Here is a tiny trained network, its code and every weight. The questions are about switching its units off for an input and a target symbol, where a switched-off unit gives its printed mean instead of its output.

import numpy as np


def w(rows, s, z=0):
    codes = np.array(rows[::2]) - 128.0
    scale = np.full(codes.shape[1], s)
    scale[-1] = z or s
    return codes * scale


def norm(h):
    return h / np.sqrt((h * h).mean(-1, keepdims=True) + 1e-5)


def f(y):
    return np.maximum(y, 0)


def softmax(a):
    e = np.exp(a - a.max(-1, keepdims=True))
    return e / e.sum(-1, keepdims=True)


def log_softmax(a):
    a = a - a.max(-1, keepdims=True)
    return a - np.log(np.exp(a).sum(-1, keepdims=True))


def net(x, mask):
    ids = ['αβγδεζηθλμξπστφω'.index(c) for c in x.split()]
    T = len(ids)
    res = E[ids] + P[:T]
    q, k, v = (norm(res) @ M[0].T for M in (Q, K, V))
    z = softmax(np.where(np.tri(T) > 0, q @ k.T / 4**0.5, -1e9)) @ v
    res = res + np.where(mask[0], z, O[0][:, -1]) @ O[0][:, :-1]
    y = f(norm(res) @ A[0][:, :-1].T + A[0][:, -1])
    res = res + np.where(mask[1:17], y, B[0][:, -1]) @ B[0][:, :-1]
    return log_softmax(norm(res)[-1] @ U[:, :-1].T + U[:, -1])


Q, K, V, O, A, B = {}, {}, {}, {}, {}, {}
E = w([
[171,70,82,116],'α',
[178,116,125,97],'β',
[165,128,104,103],'γ',
[100,176,103,122],'δ',
[226,69,46,122],'ε',
[180,69,27,101],'ζ',
[43,173,145,106],'η',
[54,100,69,148],'θ',
[208,77,53,107],'λ',
[249,187,112,75],'μ',
[90,91,39,168],'ξ',
[138,199,108,132],'π',
[137,139,105,114],'σ',
[24,127,84,112],'τ',
[106,104,140,123],'φ',
[63,131,171,131],'ω',
],0.013)
P = w([
[173,139,142,196],'0',
[118,27,2,3],'1',
[118,47,163,192],'2',
[173,173,100,191],'3',
[116,80,59,36],'4',
[115,47,157,191],'5',
[164,177,92,191],'6',
[127,104,86,31],'7',
[115,49,157,191],'8',
[165,180,84,193],'9',
],0.0062)
Q[0] = w([
[164,138,94,174],'H0',
[101,33,111,142],'H0',
[77,2,185,79],'H0',
[114,138,122,183],'H0',
],0.012)
K[0] = w([
[80,114,77,127],'H0',
[172,44,90,141],'H0',
[249,60,131,99],'H0',
[122,155,85,200],'H0',
],0.014)
V[0] = w([
[248,113,165,117],'H0',
[106,62,139,3],'H0',
[51,151,142,107],'H0',
[168,136,245,53],'H0',
],0.0058)
O[0] = w([
[92,88,227,195,167],'H0',
[107,120,163,137,136],'H0',
[90,78,3,134,45],'H0',
[212,88,115,47,1],'H0',
],0.0045,0.0047)
A[0] = w([
[88,132,161,122,86],'N0',
[163,192,126,164,148],'N1',
[62,152,107,115,253],'N2',
[119,203,157,50,142],'N3',
[146,119,83,127,122],'N4',
[98,129,93,4,165],'N5',
[132,89,118,135,137],'N6',
[69,104,134,128,88],'N7',
[98,144,155,74,196],'N8',
[200,106,115,78,252],'N9',
[132,161,172,111,155],'N10',
[71,61,155,86,80],'N11',
[103,136,88,154,156],'N12',
[149,66,169,124,83],'N13',
[156,152,160,80,110],'N14',
[165,123,116,155,186],'N15',
],0.014,0.0055)
B[0] = w([
[66,224,74,100,139],'N0',
[84,45,80,142,160],'N1',
[205,176,131,111,185],'N2',
[93,50,90,29,142],'N3',
[122,125,213,156,185],'N4',
[199,50,90,159,175],'N5',
[148,106,180,85,175],'N6',
[123,198,221,127,148],'N7',
[255,12,49,201,147],'N8',
[88,191,129,125,251],'N9',
[227,112,136,98,137],'N10',
[152,82,17,132,150],'N11',
[99,100,121,82,171],'N12',
[110,144,55,108,165],'N13',
[28,86,107,157,133],'N14',
[100,150,155,106,205],'N15',
],0.0076,0.011)
U = w([
[202,29,71,110,138],'α',
[191,63,130,54,103],'β',
[181,139,149,25,36],'γ',
[188,224,97,72,89],'δ',
[192,65,233,134,171],'ε',
[65,32,145,83,101],'ζ',
[205,182,122,141,129],'η',
[65,140,145,143,253],'θ',
[72,145,203,42,158],'λ',
[96,136,95,81,138],'μ',
[72,50,173,184,171],'ξ',
[70,112,51,187,128],'π',
[110,233,186,138,114],'σ',
[102,183,97,139,147],'τ',
[143,44,122,201,99],'φ',
[205,155,149,249,87],'ω',
],0.017,0.0053)

Each question gives the input, a string of symbols that net reads in full, and the target symbol t.
The units are the heads (4 rows each of Q, K, V and O) and the neurons (one row each of A and B). Each row of codes is followed by its name. A weight is (code - 128) times the scale printed after its matrix; where a second scale follows, it is the last column's (O, A, B and U).
mask holds one flag per unit, heads first, then neurons. A switched-off unit (its flag False) gives its mean, the last column of its rows in O or B, instead of its output. The means were averaged over made-up inputs and are rounded, as every weight is.
A unit's drop is (log p(t) with every unit on - log p(t) with that unit switched off) / (log p(t) with every unit on - log p(t) with every unit switched off).
The circuit of an input: a set's keep is (log p(t) with only the set's units on - log p(t) with every unit switched off) / (log p(t) with every unit on - log p(t) with every unit switched off). Starting from the 12 units with the biggest drops (on a tie, the unit counted first), units are removed one at a time, each time the one whose removal leaves the highest keep (on an exact tie, the one counted first), for as long as the keep stays at least 0.8.
circuit, biggest first: the units of the circuit, biggest drop first
unit that matters most: the unit with the biggest drop
k most important neurons: the k neurons with the biggest drops, biggest first
drop when u is switched off: that unit's drop, to one decimal
input ξ λ λ η ξ ω, target ω: 2 most important neurons	(N8 N9)
input ε ζ λ ζ ξ, target α: circuit, biggest first	(N9 N2)
input λ ε σ ε, target ω: unit that matters most	N1
input ξ ε λ φ, target π: circuit, biggest first	(N1 H0)
input λ ε ε λ η ε φ ξ, target α: 2 most important neurons	(N9 N11)
input λ ω θ θ ξ θ λ θ ζ, target ζ: circuit, biggest first	(N2 N5 N8)
input ω ξ σ, target σ: circuit, biggest first	(N3 N7)
input λ ξ ω ε λ ξ φ, target π: 4 most important neurons	(N1 N6 N9 N5)
input ε λ δ ε γ λ ε σ γ, target γ: 4 most important neurons	(N10 N13 N5 N4)
input ω ε ε λ τ ε ε ε, target δ: 4 most important neurons	(N9 N1 N8 N12)
input λ ε ω λ ε ε λ, target δ: 3 most important neurons	(N9 N8 N5)
input ε ξ θ ζ ε δ π ε σ, target σ: 3 most important neurons	(N5 N8 N0)
input μ ε λ ζ, target λ: 2 most important neurons	(N5 N8)
input ε ω ω λ, target δ: circuit, biggest first	(N9)
input ω γ ω, target ω: 3 most important neurons	(N8 N7 N9)
input σ λ ε α θ ε, target ε: 2 most important neurons	(N6 N1)
input λ ε δ ω, target δ: 2 most important neurons	(N2 N5)
input ξ ω ε ζ φ, target α: drop when N10 is switched off	0.0
input ε λ ε γ ε, target γ: drop when N11 is switched off	0.2
input λ π ε ζ ε ε ε ω, target α: most important neuron	(N8)
input λ θ ε λ σ ζ, target ζ: drop when N5 is switched off	0.3
input ξ ε σ ε ε ε ξ τ, target α: drop when N8 is switched off	0.1
input ε η φ, target φ: 4 most important neurons	(N9 N11 N4 N13)
